Each row has a hidden value; after the row comes its band, the name of the range that the value falls in. Each part has its own.
[222 -185 6 78 0 -10 -188 113 61 25 -74 159 150 67 -110 90 235 84 -50 -142 -58 -292 -103 183 21 -156 -178 220 -1 83 -56 151 -92 86 37 -134 -14] : J168
[-232 45 -167 -147 -201 -25 113 161 172 70 -158 5 40 -276 8 80 56 -103 -69 -174 -153 169 -133 -150 57 -104 11 -48 -6 23 -21 -40 -144 -26 -70 50 -89] : J168
[248 -397 -126 197 65 151 -102 213 57 -56 448 31 118 -154 -272 -442 32 102 403 -158 118 -249 335 214 134 -161 9 89 -638 296 -41 411 -134 -236 298 -148 61] : J441
[90 5 62 58 11 86 -78 167 52 -82 124 -4 84 22 -71 -19 59 83 29 -142 -92 -254 97 247 -65 -110 -66 -19 -125 17 -57 71 46 89 115 -118 67] : J648
[-2 -305 -155 39 -5 18 15 31 -109 89 58 -24 -55 -198 -263 -293 32 -35 245 -129 160 -28 172 -32 -16 -100 59 117 -430 98 -138 153 -247 -376 149 -53 -29] : J643
[270 -261 14 217 77 168 -85 46 -110 -94 272 -203 10 14 -210 -207 -98 104 237 3 144 -331 403 180 -39 -101 -42 114 -258 85 -302 204 59 -117 188 -66 82] : J94
[139 -235 -113 71 -47 -82 -88 -116 -91 73 -115 -42 53 89 -249 2 148 -17 28 -29 74 -122 -52 -4 -23 -77 -146 368 47 6 -152 166 -158 -134 22 -21 -51] : J643
[70 74 -183 -17 -139 -36 -45 121 289 -89 204 82 311 108 -75 37 184 0 -81 -155 -274 -85 -198 179 141 -85 -169 164 63 103 196 292 -6 218 78 -29 -18] : J441
[123 -240 -123 -48 -71 -96 23 -71 -87 149 -2 14 156 32 -272 -67 82 51 62 -89 118 95 -23 17 -22 -45 -63 300 -90 61 -72 117 -139 -124 -17 -48 -68] : J643
[-166 192 -99 19 -208 -6 -142 190 338 -96 -466 41 -27 -115 234 483 275 -198 -382 -107 -437 -304 -397 -123 113 -197 -249 34 515 -75 -95 1 -95 259 -92 90 -86] : J643
[-473 499 -243 19 13 52 -68 246 283 -390 448 146 -108 -15 -29 -394 289 -293 47 -372 -559 -465 -128 389 -72 -112 49 -327 -564 -81 500 371 -197 -139 618 -99 146] : J168
[-643 493 -398 -95 -260 -19 113 132 361 -247 -25 -115 -173 -239 125 -10 149 -452 -166 -194 -557 -77 -284 -167 70 -90 1 -216 25 -138 210 161 -208 -90 226 193 -38] : J643
[-476 488 -241 -60 -151 82 172 111 209 -293 293 -267 -116 -112 33 -165 -71 -279 -9 -142 -395 -74 51 48 -62 -24 78 -294 -145 -146 124 117 25 -49 284 129 68] : J94
[-174 182 -18 -364 -313 -216 166 30 137 268 -571 74 227 -61 86 582 111 5 -450 -136 -179 452 -486 -202 -53 -33 -124 125 613 -132 -43 -370 -11 331 -466 62 -185] : J168
[24 -251 -127 -32 -137 78 177 53 -39 115 68 -262 44 -274 -169 -115 -221 45 211 -12 194 252 297 -185 49 -53 73 63 -161 110 -303 -3 -19 -179 -87 71 -63] : J648
[-8 -104 19 170 212 164 20 -58 -373 -156 495 -261 -226 17 -368 -609 -185 15 430 -78 224 -329 612 311 -321 -16 193 -105 -768 -66 -203 149 -16 -476 468 -133 191] : J94
[509 -361 274 -22 55 -35 -81 -10 -236 246 -81 66 312 219 -260 166 11 399 -1 -54 309 8 115 269 -168 -51 -134 335 83 56 -274 -130 137 188 -222 -224 -6] : J648
[-31 -203 -298 243 51 81 -114 9 -6 -183 355 -97 -132 -74 -294 -498 122 -182 334 -101 -21 -401 213 92 61 -120 -9 141 -555 101 -3 507 -284 -455 467 -25 54] : J643
[-120 25 -256 -115 -101 -46 150 56 91 -9 403 0 195 -46 -261 -342 19 -31 184 -207 -66 192 33 129 22 -11 72 40 -416 97 233 250 -109 -153 193 -36 5] : J441
[-58 -40 -118 40 -28 105 -4 238 141 -94 267 11 51 -185 -108 -247 39 -12 191 -205 -103 -132 138 148 46 -126 40 -103 -417 120 52 203 -94 -113 223 -83 49] : J441
[18 -157 50 197 240 197 -12 -1 -372 -157 494 -226 -249 -27 -362 -633 -167 36 474 -101 243 -384 645 331 -309 -45 198 -134 -848 -36 -218 156 -39 -501 491 -162 201] : J94
[133 -157 54 -50 -75 -99 -91 5 -48 169 -382 108 107 49 -92 292 195 75 -185 -96 15 -59 -209 6 -75 -106 -169 268 258 -34 -179 -92 -97 90 -181 -78 -83] : J643
[102 71 -11 -54 -153 -12 -4 108 183 -3 -36 -31 255 74 -4 258 63 82 -171 -79 -171 -7 -132 97 39 -73 -165 126 295 15 -41 17 116 311 -126 -5 -30] : J648
[-20 151 53 51 -26 79 -8 4 -45 -138 23 -221 -43 93 -33 87 -55 -17 -77 -22 -114 -251 125 136 -167 -48 -66 -18 118 -143 -213 -35 137 88 74 11 66] : J94
[-189 -52 -251 5 -95 43 51 156 131 -48 136 -21 -40 -265 -111 -244 61 -145 156 -182 -106 -45 60 -41 80 -119 54 -53 -372 93 26 208 -221 -243 204 12 -17] : J168
[96 -91 -82 36 -55 -118 -112 -117 -49 36 -147 0 82 190 -199 100 210 -29 -92 -55 -41 -161 -181 65 -59 -63 -187 357 172 -58 -66 139 -118 -16 11 -32 -41] : J643
[423 -523 44 302 154 228 -163 159 -122 -44 349 -87 28 -95 -279 -368 -63 199 421 -47 283 -403 531 234 31 -166 -16 130 -547 244 -322 298 -32 -232 245 -166 88] : J648
[-105 281 21 -116 -167 -31 116 -62 8 -35 -178 -257 51 108 37 340 -86 -29 -272 8 -165 53 -75 -21 -161 9 -104 37 471 -216 -204 -199 194 250 -161 104 -17] : J94

Part 2:
[-4 387 295 -92 -382 -35 -455 21 436 -16 54 67 417 109 84 -395 191 -31 -119 108 191 276 -189 -126 133 145 28 -347 -63 106 216 37 -35 -109 -207 -203 111] : [74]
[49 -221 -211 21 57 -105 94 104 157 -120 -167 -157 -198 189 -134 -176 165 -444 80 -123 -74 -221 -44 86 199 51 -237 28 -112 -76 -70 -74 307 79 7 -204 -124] : [71]
[-199 -92 -198 46 -274 -109 -461 77 327 -167 201 74 -194 -107 79 -304 136 -403 -23 -38 46 259 -241 -223 430 -142 -555 -106 -122 -108 101 -173 14 108 -39 -265 204] : [64]
[35 91 -214 13 -261 -141 -98 193 72 -305 152 -45 -348 -65 -49 246 -46 83 -218 -61 -1 205 -129 -216 -68 73 -86 -14 303 -94 137 154 -25 127 -49 26 141] : [69]
[26 -191 -53 134 307 63 179 -77 -8 87 -275 25 -99 -69 -101 -160 97 -157 197 350 -211 42 134 -60 -50 -318 -91 405 -250 -140 -63 -231 -25 61 341 -25 79] : [74]
[147 98 256 5 334 117 280 -168 -27 153 -421 40 198 52 -137 -43 133 277 117 537 -213 33 221 -65 -343 -194 383 342 -140 -43 69 9 -212 -71 324 94 109] : [74]
[-61 -189 -37 -157 166 -64 61 -107 177 59 -153 -71 -86 231 -182 -182 299 -294 92 46 -121 -214 -68 62 297 -140 -149 8 -336 32 69 31 131 -52 48 -221 59] : [64]
[232 360 396 -132 32 69 63 -12 -72 137 -194 73 259 13 -135 8 -12 433 -162 335 -51 89 96 19 -409 -35 645 83 -79 179 156 164 -165 -180 168 166 90] : [69]
[155 141 392 -136 284 120 144 -158 -75 298 -331 85 275 46 -180 -171 114 224 23 432 -151 -45 153 99 -240 -232 511 226 -383 166 85 25 -128 -212 305 82 81] : [72]
[38 -155 -131 179 166 11 84 29 2 -175 -243 87 -270 -141 -42 -18 22 15 118 331 -249 119 104 -267 -127 -264 -71 349 24 -300 46 -160 -243 160 331 -6 193] : [74]
[-173 -227 -361 31 -135 -138 -223 77 190 -180 173 -33 -415 -74 -33 -75 113 -409 -29 -115 -32 121 -197 -138 372 -146 -562 39 -76 -112 40 -93 129 142 7 -189 139] : [72]
[-15 -116 -192 93 17 -26 -41 74 -34 30 82 -2 -272 -187 -78 -59 -34 -238 -27 64 -42 184 -33 -14 49 -231 -235 258 -168 -7 -66 -173 148 71 181 12 57] : [69]
[321 389 417 -59 58 139 162 55 -186 440 -63 16 388 -69 -190 -140 -140 171 -139 266 104 178 114 285 -438 -115 641 173 -345 379 -74 -57 223 -232 153 233 -109] : [68]
[425 468 428 -199 -85 39 208 186 -188 217 -29 -4 257 86 -275 50 -170 353 -269 108 90 16 23 220 -470 24 893 -97 -148 353 80 201 130 -225 -4 201 -34] : [68]
[198 47 79 234 154 98 120 75 -39 63 -313 30 111 -136 -20 -237 -60 -50 111 336 -95 149 193 -7 -318 -108 145 372 -87 -96 -132 -285 36 47 312 84 -81] : [71]
[-32 -23 62 96 187 112 -15 -134 27 343 -70 34 147 -157 -50 -311 88 -248 113 328 -13 248 66 83 18 -319 -160 365 -435 107 -122 -297 167 -60 263 13 9] : [72]
[168 96 297 3 331 125 254 -144 -48 139 -445 84 198 26 -134 -82 106 298 116 552 -236 10 222 -75 -353 -229 448 333 -171 -52 87 -15 -267 -80 358 88 135] : [74]
[-190 -345 -293 -100 -63 -167 -235 50 224 -201 76 5 -447 59 -90 -190 218 -476 19 -156 -118 -123 -229 -113 541 -200 -492 -93 -239 -112 118 -50 62 92 16 -321 187] : [64]
[-75 -115 -105 198 39 35 -151 -4 138 35 -47 85 -69 -197 42 -318 65 -305 134 255 -57 289 -5 -150 118 -295 -355 260 -226 -139 -49 -347 5 104 221 -99 123] : [74]
[-39 -104 -213 22 -324 -190 -357 244 336 -324 71 -30 -230 78 22 -310 109 -473 -54 -257 45 -23 -240 -108 377 112 -384 -262 6 -129 70 -95 165 121 -146 -321 11] : [71]
[57 263 263 -18 -128 22 -247 3 160 -105 -136 186 157 -75 41 -149 60 306 -80 368 -74 260 -10 -294 -157 -95 261 -16 33 -85 254 34 -400 -33 135 -19 282] : [64]
[-120 -99 -326 -103 -321 -214 -271 172 246 -184 311 -125 -361 77 -81 -44 115 -454 -176 -363 110 31 -311 0 433 69 -476 -222 -41 60 60 65 338 72 -223 -226 28] : [69]
[245 218 83 87 -150 -55 -26 230 73 -418 -294 65 -63 9 7 72 -61 369 -113 199 -139 64 67 -302 -397 178 402 0 417 -259 196 119 -345 103 117 41 110] : [71]
[118 56 -21 79 176 67 247 -23 -126 234 -62 -91 -7 -97 -155 63 -31 -25 -9 230 -25 186 118 119 -257 -155 69 402 -148 113 -131 -85 226 -20 205 178 -65] : [69]
[254 316 155 -262 -228 -115 75 189 13 -54 68 -112 1 233 -242 177 -14 199 -310 -147 83 -96 -123 114 -175 207 500 -271 61 241 171 366 159 -129 -192 34 -6] : [68]
[29 148 -272 44 -319 -144 -75 196 120 -278 224 -120 -301 -43 -39 289 -40 32 -235 -104 81 288 -145 -183 -80 160 -175 -16 374 -62 89 164 106 146 -140 44 76] : [69]
[-84 164 -13 40 -318 -56 -426 80 247 -156 153 111 -31 -159 100 -166 42 -29 -130 113 66 387 -160 -269 105 -54 -196 -71 55 -65 170 -57 -144 51 -7 -92 226] : [72]
[213 329 -93 23 -489 -108 -117 396 5 -123 402 -49 -156 -114 -86 119 -256 -27 -325 -204 243 365 -215 -38 -140 85 124 -200 171 120 28 43 267 66 -228 73 36] : [68]
[-101 -216 -445 -132 -208 -259 -76 165 186 -323 218 -188 -572 167 -161 188 147 -358 -160 -385 -14 -128 -269 -55 377 89 -439 -169 105 -46 104 204 267 130 -195 -209 62] : [69]
[-8 -198 -17 -85 317 19 189 -137 -17 237 -177 -61 -76 77 -217 -137 188 -253 104 164 -146 -141 48 161 115 -267 -60 272 -441 104 -52 -73 192 -77 227 -57 0] : [72]

Part 3:
[193 190 -1 69 166 43 -73 82 -21 221 -144 -88 146 -67 168 36 -90 -185 275 -202 39 171 -98 234 11 138 138 -15 -18 12 425 -345 170 -19 -63 132 -54] : <58>
[449 313 106 -81 152 260 -173 -296 -211 257 -37 10 225 -366 -101 326 -373 -100 -32 -145 -186 3 -202 598 260 -50 12 235 -218 -235 632 -497 -60 -57 112 172 -275] : <59>
[119 31 59 -50 167 98 5 -102 163 113 12 102 79 -128 313 -4 -7 -58 -34 -12 -60 23 -106 256 61 -86 193 -52 -185 -129 241 -349 150 2 136 122 -59] : <53>
[265 342 125 -84 -128 296 37 -392 -155 -7 -245 74 56 -424 -273 239 -397 64 -177 -85 -232 -125 -46 280 158 -66 12 437 -167 -180 341 -223 -260 16 32 86 -188] : <48>
[-36 143 2 -114 -152 157 139 -26 355 167 -209 212 -81 -163 228 -12 -142 119 -73 74 -55 -44 -18 -60 -261 -89 283 264 -221 -183 28 -189 -16 179 -105 -28 250] : <51>
[228 276 -48 385 36 -183 -295 185 -333 425 -46 -208 50 -27 -199 281 -98 -55 504 -112 -18 155 -4 265 146 283 -80 63 320 68 305 152 141 -132 -359 -102 -372] : <60>
[43 45 -41 24 -205 18 -49 -170 -51 -410 261 131 -27 6 -203 -79 238 70 -122 14 -79 -90 -97 -89 468 93 -131 -18 167 13 -179 277 95 -288 76 -44 -203] : <48>
[34 219 -129 256 -228 -103 -117 46 -101 -185 178 -55 32 87 -246 -17 131 25 210 -24 -79 -50 -25 -73 304 187 -123 -97 338 120 -90 360 111 -372 -87 -108 -139] : <53>
[-234 34 -56 269 -128 -142 167 253 194 -36 -260 -28 -153 154 198 -209 191 34 304 -29 92 60 165 -321 -215 164 181 -70 228 197 -221 250 163 -9 -225 -73 74] : <58>
[-16 73 -63 87 -178 11 31 -125 29 -493 210 62 32 69 -97 -193 252 8 -47 -28 -81 -107 -54 -124 387 69 -78 -181 190 108 -172 229 117 -369 173 14 -104] : <44>
[191 38 87 23 111 74 -88 -194 -74 37 92 86 40 -149 45 118 13 -1 -56 -11 -106 -17 -96 309 285 -37 12 20 -55 -115 186 -129 93 -93 107 70 -321] : <44>
[139 310 -120 -83 -228 137 -82 -6 117 25 63 107 90 -86 -101 37 -116 7 39 -44 -61 -7 -174 -9 80 87 51 183 -30 -115 145 -95 36 -111 -99 -35 186] : <51>
[-80 4 103 -46 -67 158 257 -250 229 -278 -156 170 -70 -154 188 -148 26 89 -230 34 -126 -152 56 -37 22 -154 178 44 -141 -49 -84 -89 -35 -9 203 89 -17] : <44>
[294 449 -117 -73 -167 177 -177 14 -47 189 -31 1 189 -160 -209 163 -288 -88 171 -169 -53 80 -218 149 86 173 14 275 -34 -116 419 -251 0 -95 -173 15 141] : <60>
[94 230 -157 -63 -222 78 -104 155 91 12 48 96 32 60 -82 -34 42 -42 167 -116 80 117 -189 -153 70 235 23 161 70 -30 67 -5 148 -87 -212 -46 188] : <58>
[-211 -42 26 301 -161 -149 123 23 106 -103 -72 72 -232 51 67 -71 207 204 70 154 -78 -122 197 -179 4 -4 69 -40 221 85 -371 446 68 -88 -105 -145 -200] : <59>
[-23 73 -82 21 -207 34 13 -77 120 -359 222 129 6 63 -44 -157 220 46 -63 22 -68 -94 -87 -141 293 46 -27 -102 118 24 -182 186 125 -284 109 -26 -5] : <59>
[-91 164 -44 183 -137 -51 95 155 156 126 -255 -4 -87 -6 115 -51 -25 51 236 -15 9 30 98 -143 -209 104 181 85 105 58 -28 89 65 33 -233 -71 89] : <60>
[-198 -64 66 131 -125 -7 237 -109 217 -240 -117 138 -182 -22 176 -156 169 160 -103 112 -94 -152 150 -162 -10 -97 143 -38 42 31 -300 210 27 -46 71 -31 -87] : <44>
[-26 106 59 58 -166 95 122 -163 89 -68 -134 136 -115 -154 -13 36 -56 157 -96 74 -141 -138 66 -10 19 -76 85 181 -21 -75 -91 94 -77 -17 -11 -35 -101] : <44>
[145 210 115 -134 -127 283 97 -314 56 33 -207 187 -26 -343 -58 158 -285 118 -229 10 -192 -135 -37 174 25 -139 112 384 -242 -227 177 -217 -188 86 46 54 -66] : <44>
[-97 70 -154 97 -182 -90 3 149 222 -195 160 62 -4 161 100 -221 262 0 141 10 36 17 -56 -241 100 140 70 -169 185 89 -178 191 239 -221 -56 -74 143] : <51>
[202 164 -29 -202 -268 201 -110 -286 -57 -264 236 246 2 -177 -320 79 14 97 -270 3 -118 -84 -225 19 453 54 -128 288 -44 -187 8 59 -25 -148 31 -34 -110] : <48>
[99 104 10 104 153 -11 -23 38 84 169 -71 -38 97 -62 257 -11 -17 -103 183 -80 -14 86 -43 205 2 40 176 -97 -25 -3 274 -249 181 -33 5 88 -61] : <51>
[2 21 -15 456 77 -290 -144 148 -155 126 80 -147 -43 108 29 48 212 6 375 18 -25 53 98 116 195 161 -32 -241 376 161 -36 340 248 -229 -153 -102 -412] : <53>
[-56 159 -2 -129 -106 196 218 55 355 97 -371 145 -41 -106 287 -116 -131 1 29 -80 39 49 -14 -139 -344 2 321 238 -215 -83 108 -311 8 207 -100 69 337] : <58>
[116 468 -29 406 -134 -63 -33 67 -228 201 -345 -271 77 -141 -252 176 -316 -25 440 -140 -134 -11 147 134 -62 179 17 121 280 149 284 117 -97 -163 -259 -45 -153] : <51>
[-52 32 -86 361 -241 -229 -103 -46 -256 -520 304 -59 -76 167 -370 -113 412 74 129 4 -66 -82 46 -192 595 248 -279 -220 546 252 -355 707 166 -487 -31 -145 -432] : <48>
[8 152 -133 -164 -128 142 66 95 314 -177 10 121 102 65 198 -251 100 -116 52 -135 85 87 -181 -189 -9 122 172 -22 -76 0 79 -237 188 -84 23 86 364] : <58>
[354 94 168 -339 160 358 -28 -456 -5 -4 5 221 141 -411 75 143 -211 -56 -368 -89 -144 -19 -252 459 307 -151 97 263 -418 -315 474 -603 -32 84 271 231 -185] : <48>
[74 157 99 79 -158 105 63 -266 -110 -99 -168 82 -94 -247 -204 125 -123 143 -111 13 -171 -129 62 79 165 -20 -6 277 23 -68 12 118 -141 -24 -36 -26 -269] : <48>
[-268 -13 -69 257 -181 -171 149 283 229 5 -214 34 -228 179 194 -187 242 103 276 35 105 56 166 -380 -233 166 173 -16 236 154 -329 350 179 34 -296 -143 74] : <58>
[-87 -209 46 47 76 -59 47 -50 217 -110 174 195 -112 54 332 -138 336 74 -93 125 -14 -31 -19 6 162 -73 121 -187 -10 -47 -202 70 251 -65 126 -3 -177] : <59>

[-88 175 -322 48 28 -162 -102 108 298 22 -83 -86 282 -48 -88 -65 106 -79 -313 144 -139 128 344 262 132 59 12 223 34 32 132 -14 128 -4 -85 160 143] : <38>
[-48 71 -123 -61 15 -99 -62 191 157 7 -83 59 128 -49 -63 -163 4 -32 -121 73 -64 80 196 149 -18 36 -3 136 89 5 44 -16 -28 -24 90 53 97] : <39>
[-22 -406 -305 -193 69 83 124 16 -342 213 11 113 -198 37 -593 2 -108 -148 -31 51 -120 -302 -107 -191 -37 -27 53 -201 140 -260 4 234 -124 -93 -298 -13 -26] : <42>
[-13 0 30 -54 -30 -105 -113 217 153 27 44 -21 8 19 28 -202 -78 14 -121 -1 -55 6 101 49 57 -2 22 -16 97 42 49 -72 -35 55 107 9 75] : <39>
[-2 -107 268 -90 -87 -105 -107 227 105 22 158 -6 -160 34 38 -287 -177 41 -49 -43 -1 -34 -51 -6 55 -46 34 -74 166 126 55 -100 -24 204 196 -29 16] : <45>
[-104 32 -40 15 -81 -244 -232 80 265 32 42 -56 110 -12 2 -310 57 -59 -261 62 -59 39 107 169 157 43 3 149 153 144 196 -137 155 247 50 150 -14] : <41>
[-64 140 -211 -17 106 -37 58 237 192 -44 -61 -70 154 -64 -21 17 -55 -21 -137 58 -160 116 332 113 37 -16 -16 99 -74 18 32 -49 -10 -93 -21 13 126] : <33>
[2 75 -114 -33 37 -50 -16 237 152 26 -7 -35 92 0 -44 -42 -66 6 -148 49 -102 53 227 99 41 3 39 10 30 -21 7 15 -41 -85 17 11 174] : <42>
[2 -31 318 22 -70 -41 -95 3 -111 131 69 61 -136 160 44 -281 -164 -24 79 -57 79 -74 -261 25 -62 51 70 -71 115 140 -27 -9 46 259 88 14 -98] : <45>
[-66 3 77 -22 -83 -190 -192 139 221 23 61 -35 24 7 40 -306 -23 -18 -173 20 -30 30 57 119 107 14 10 82 149 138 136 -132 77 216 129 77 -1] : <41>
[-9 -132 281 -117 -125 -151 -135 281 230 -7 199 -57 -173 -7 58 -320 -173 64 -109 -32 -18 -5 20 25 133 -81 14 -38 194 149 100 -146 -26 223 247 -38 58] : <45>
[-30 50 -41 -22 -28 -128 -134 182 196 36 8 -40 76 16 28 -194 -24 -6 -167 24 -68 33 151 101 75 21 15 40 80 42 68 -74 4 48 79 44 81] : <39>
[11 46 -104 -46 112 75 120 251 39 18 -26 -65 2 27 -44 81 -171 10 -31 0 -131 24 207 -5 -5 -46 30 -80 -92 -40 -73 24 -115 -159 -24 -83 138] : <46>
[1 -251 -193 -151 202 174 309 174 -426 103 90 130 -183 5 -515 182 -252 -85 68 35 -147 -222 -51 -243 -131 -55 94 -278 31 -178 -78 256 -111 -100 -316 -51 43] : <46>
[48 77 -45 0 107 130 117 103 -160 115 -121 74 16 117 -93 51 -143 -35 93 12 -27 -9 17 37 -157 52 83 -70 -50 -74 -163 154 -110 -158 -48 -51 87] : <38>
[-80 -397 -429 -209 157 124 251 57 -341 143 15 55 -186 -36 -618 115 -144 -163 -30 46 -220 -286 14 -259 -19 -83 -9 -186 4 -252 23 180 -122 -131 -400 -44 -52] : <33>
[31 221 -214 226 -49 79 -193 -274 240 294 -440 -291 193 353 251 -35 103 -106 -85 -15 -8 82 113 325 126 123 11 166 -264 -58 -145 -17 -50 -268 -15 -37 -1] : <46>
[-72 -9 72 -76 -52 -153 -139 145 153 -1 -24 85 23 -38 -19 -323 -15 -34 -74 36 -2 53 36 134 -7 27 -12 147 171 111 93 -95 22 175 190 60 -23] : <41>
[-23 -488 171 -214 0 32 117 69 -469 156 277 202 -420 38 -513 -184 -281 -88 99 -23 -11 -354 -402 -302 -91 -62 90 -311 279 -35 41 163 -30 281 -165 -12 -140] : <45>
[36 93 -66 25 126 121 128 100 -148 106 -92 33 31 121 -94 87 -149 -36 60 14 -51 -8 39 27 -122 46 86 -83 -74 -55 -145 143 -72 -139 -96 -35 88] : <38>
[18 48 370 76 -71 -47 -120 16 -84 131 98 13 -107 201 149 -265 -180 0 67 -80 81 -55 -253 32 -46 64 95 -105 78 179 -37 -31 74 270 86 15 -78] : <45>
[37 54 -83 -3 126 138 143 87 -186 115 -119 69 12 112 -138 78 -144 -46 89 20 -40 -20 15 25 -148 45 80 -72 -58 -81 -154 164 -96 -153 -90 -42 71] : <38>
[-22 -263 245 -118 -36 -1 20 36 -285 129 143 170 -271 73 -253 -257 -208 -62 113 -29 48 -191 -325 -113 -106 0 69 -138 212 55 6 80 -3 264 -2 2 -127] : <45>
[-71 27 -13 -69 -29 -141 -130 144 165 2 -76 85 78 -43 -25 -290 18 -41 -91 49 -18 69 95 154 -18 40 -17 170 144 68 80 -80 2 104 169 63 -2] : <41>
[-71 -405 -423 -200 160 132 252 41 -356 159 16 50 -197 -20 -640 130 -144 -167 -33 55 -209 -294 -5 -250 -13 -79 15 -198 19 -254 18 204 -116 -125 -408 -35 -46] : <33>
[33 185 174 142 -4 -27 -118 35 -59 136 19 -33 49 225 203 -143 -125 -1 -2 -65 18 -28 -103 44 -40 104 110 -128 -29 93 -79 -10 56 100 -8 29 -1] : <39>
[-10 202 -127 122 96 79 32 4 -9 125 -153 -126 116 170 132 44 -94 -49 9 -42 -92 22 108 67 -25 61 19 -26 -234 -10 -116 -4 -28 -140 -123 -40 17] : <33>
[41 212 -121 205 -73 31 -228 -226 168 289 -350 -204 173 339 247 -117 78 -83 -70 -28 18 47 36 277 74 147 33 102 -174 -50 -135 -2 -42 -188 5 -11 6] : <42>
[-64 -66 203 -43 -133 -194 -176 120 206 33 140 -34 -72 2 11 -353 -78 -12 -142 14 2 12 -24 122 121 -14 12 81 200 192 149 -121 104 313 150 68 -11] : <45>
[-50 -517 -236 -221 10 35 48 -31 -340 233 50 112 -279 48 -598 -124 -98 -160 -42 27 -99 -363 -209 -236 8 -40 37 -210 201 -221 60 169 -112 24 -257 -5 -122] : <39>
[-50 53 -83 -64 0 -113 -85 188 153 6 -62 62 104 -42 -45 -197 0 -27 -112 58 -55 66 158 134 -14 35 -4 125 107 24 52 -40 -22 21 108 54 70] : <39>
